Here is a tiny trained network, its code and every weight. The questions are about switching its units off for an input and a class, where a switched-off unit gives its printed mean instead of its output.

import numpy as np


def w(rows, s, z=0):
    codes = np.array(rows[::2]) - 128.0
    scale = np.full(codes.shape[1], s)
    scale[-1] = z or s
    return codes * scale


def f(y):
    return y / 2 * (1 + np.tanh(0.7978845608 * (y + 0.044715 * y**3)))


def log_softmax(a):
    a = a - a.max(-1, keepdims=True)
    return a - np.log(np.exp(a).sum(-1, keepdims=True))


def net(x, mask):
    res = np.array(x, float).reshape(1, 7) / 4 @ E
    y = f(res @ A[0][:, :-1].T + A[0][:, -1])
    res = res + np.where(mask, y, B[0][:, -1]) @ B[0][:, :-1]
    return log_softmax(res[-1] @ U[:, :-1].T + U[:, -1])


A, B = {}, {}
E = w([
[147,161,209,238,144,144,64,143,164,144,57,155],'x0',
[35,70,92,168,179,101,62,170,116,144,30,120],'x1',
[95,148,52,41,158,124,210,86,121,180,154,80],'x2',
[139,6,130,87,124,254,233,158,19,45,10,47],'x3',
[164,102,149,126,42,78,114,137,125,66,202,178],'x4',
[254,142,203,133,177,173,151,230,186,146,156,131],'x5',
[181,178,209,209,24,179,122,23,102,50,110,151],'x6',
],0.005)
A[0] = w([
[27,175,70,112,167,33,59,96,183,228,144,152,198],'neuron 1',
[73,80,111,76,104,190,188,79,27,105,48,59,163],'neuron 2',
[178,150,82,27,94,104,213,103,170,97,247,115,193],'neuron 3',
[179,121,217,208,31,95,22,98,140,7,98,208,174],'neuron 4',
[149,79,130,132,166,236,175,74,43,106,40,108,162],'neuron 5',
[209,205,159,89,77,79,152,85,170,143,229,143,166],'neuron 6',
[44,190,92,155,174,15,46,115,186,190,130,179,174],'neuron 7',
[109,137,155,214,89,58,4,113,136,79,134,219,252],'neuron 8',
[171,102,175,145,250,160,120,254,179,202,91,58,161],'neuron 9',
[37,39,41,27,137,32,182,175,53,131,172,70,153],'neuron 10',
[40,162,104,149,166,19,26,86,169,216,144,128,175],'neuron 11',
[51,93,105,105,119,211,202,60,26,98,13,50,181],'neuron 12',
[169,75,188,161,243,214,144,200,134,170,44,83,195],'neuron 13',
],0.0049,0.0038)
B[0] = w([
[17,152,52,129,226,2,72,48,209,236,102,62,233],'neuron 1',
[52,168,42,61,73,189,211,89,89,69,51,61,232],'neuron 2',
[185,133,116,43,152,88,201,51,80,205,251,176,220],'neuron 3',
[142,76,234,229,17,116,83,190,29,58,165,136,240],'neuron 4',
[155,214,125,133,49,231,159,91,183,30,88,87,214],'neuron 5',
[203,207,217,129,74,81,128,52,138,180,237,167,218],'neuron 6',
[36,207,175,204,180,43,18,44,227,250,69,37,228],'neuron 7',
[89,56,210,232,107,86,13,107,86,124,116,119,252],'neuron 8',
[211,136,95,45,206,161,49,216,230,174,27,216,217],'neuron 9',
[46,39,8,26,215,82,209,199,15,180,167,176,231],'neuron 10',
[17,155,125,217,215,9,33,67,212,221,78,33,222],'neuron 11',
[36,197,5,90,42,237,236,43,111,14,53,55,254],'neuron 12',
[168,165,135,66,115,218,95,225,224,77,17,145,218],'neuron 13',
],0.005,0.0068)
U = w([
[243,200,207,124,98,117,193,50,132,175,240,193,162],'0',
[128,54,222,241,36,122,43,175,47,58,105,149,133],'1',
[220,156,132,85,217,212,87,254,229,137,24,199,3],'2',
[50,12,41,56,215,82,204,188,27,164,160,164,141],'3',
[15,151,130,199,214,30,47,60,213,214,87,40,83],'4',
[57,196,69,121,50,228,211,40,102,35,42,40,84],'5',
],0.006,0.002)

Each question gives the input, the list of numbers given to net, and the class t.
The units are the neurons (one row each of A and B). Each row of codes is followed by its name. A weight is (code - 128) times the scale printed after its matrix; where a second scale follows, it is the last column's (A, B and U).
mask holds one flag per neuron, in row order. A switched-off neuron (its flag False) gives its mean, the last column of its row in B, instead of its output. The means were averaged over made-up inputs and are rounded, as every weight is.
A unit's drop is (log p(t) with every unit on - log p(t) with that unit switched off) / (log p(t) with every unit on - log p(t) with every unit switched off).
The circuit of an input: a set's keep is (log p(t) with only the set's units on - log p(t) with every unit switched off) / (log p(t) with every unit on - log p(t) with every unit switched off). Starting from the 12 units with the biggest drops (on a tie, the unit counted first), units are removed one at a time, each time the one whose removal leaves the highest keep (on an exact tie, the one counted first), for as long as the keep stays at least 0.8.
units of the circuit, in order: the units of the circuit, biggest drop first
top k neurons: the k neurons with the biggest drops, biggest first
drop of u: that unit's drop, to one decimal
input [2,-7,-7,-5,7,7,-1], class 1: units of the circuit, in order : neuron 4
input [-5,7,-5,1,-6,0,-2], class 5: units of the circuit, in order : neuron 12; neuron 8
input [4,-4,1,3,6,-3,1], class 1: units of the circuit, in order : neuron 4; neuron 12; neuron 1
input [6,-5,-7,7,-7,2,-1], class 2: top 2 neurons : neuron 9; neuron 13
input [-5,-8,-7,-2,-6,-7,8], class 1: top 2 neurons : neuron 4; neuron 8
input [4,3,4,8,7,-4,-7], class 5: top 2 neurons : neuron 12; neuron 2
input [-4,-2,6,-6,-4,0,8], class 0: top 2 neurons : neuron 6; neuron 3
input [7,4,8,-1,-6,7,-5], class 2: top 2 neurons : neuron 9; neuron 13
input [-2,2,-1,5,-4,6,-2], class 2: top 2 neurons : neuron 9; neuron 13
input [-4,5,2,0,-5,2,4], class 5: drop of neuron 6 : 0.0
input [3,-4,-2,0,5,0,-3], class 1: drop of neuron 4 : 0.1
input [-5,-6,-6,-4,6,-1,-6], class 0: drop of neuron 3 : 0.5
